[[-5.74 -2.28 -1.40  4.76]
 [-0.71 -1.63  2.68 -6.21]
 [ 5.43 -3.37 -6.44 -6.23]
 [ 3.94 -2.55  4.83  4.84]
 [-0.47  4.22 -2.07 -0.43]]
->
[[-0.71 -1.63  2.68]
 [ 5.43 -3.37 -6.44]]

[[ 5.94 -0.50  3.28 -3.45]
 [-0.09 -7.69  2.26 -0.82]
 [-0.49 -2.33  1.58  1.09]]
->
[[-0.09 -7.69  2.26]
 [-0.49 -2.33  1.58]]

[[ 4.69  3.67  2.26]
 [ 0.06  7.33 -0.15]
 [ 1.24  3.27  2.53]]
->
[[ 0.06  7.33 -0.15]
 [ 1.24  3.27  2.53]]

[[0.58 3.89 1.98 3.37 5.92]
 [1.09 3.93 1.39 7.13 2.67]
 [0.51 5.52 2.44 4.89 3.94]]
->
[[1.09 3.93 1.39]
 [0.51 5.52 2.44]]

[[ 6.50  4.28  2.51 -0.91]
 [ 5.63 -4.40 -4.37 -1.95]
 [ 2.69 -1.53  3.57 -5.78]
 [-5.97 -1.31 -3.20  2.07]]
->
[[ 5.63 -4.40 -4.37]
 [ 2.69 -1.53  3.57]]

[[-1.99 -2.75 -4.53]
 [-6.86  3.43 -5.42]
 [-1.87  7.38  4.76]
 [ 1.97  2.90 -2.53]]
->
[[-6.86  3.43 -5.42]
 [-1.87  7.38  4.76]]

[[ 0.52  7.26  1.55  0.91]
 [-0.28  2.91  3.13 -3.07]
 [-1.13 -2.58 -2.21  1.79]
 [-7.13 -2.38 -7.16  0.23]]
->
[[-0.28  2.91  3.13]
 [-1.13 -2.58 -2.21]]

[[ 2.83  1.33  4.58  2.19]
 [ 3.17  1.39  1.34  3.90]
 [-5.05 -5.12  7.22 -4.19]]
->
[[ 3.17  1.39  1.34]
 [-5.05 -5.12  7.22]]
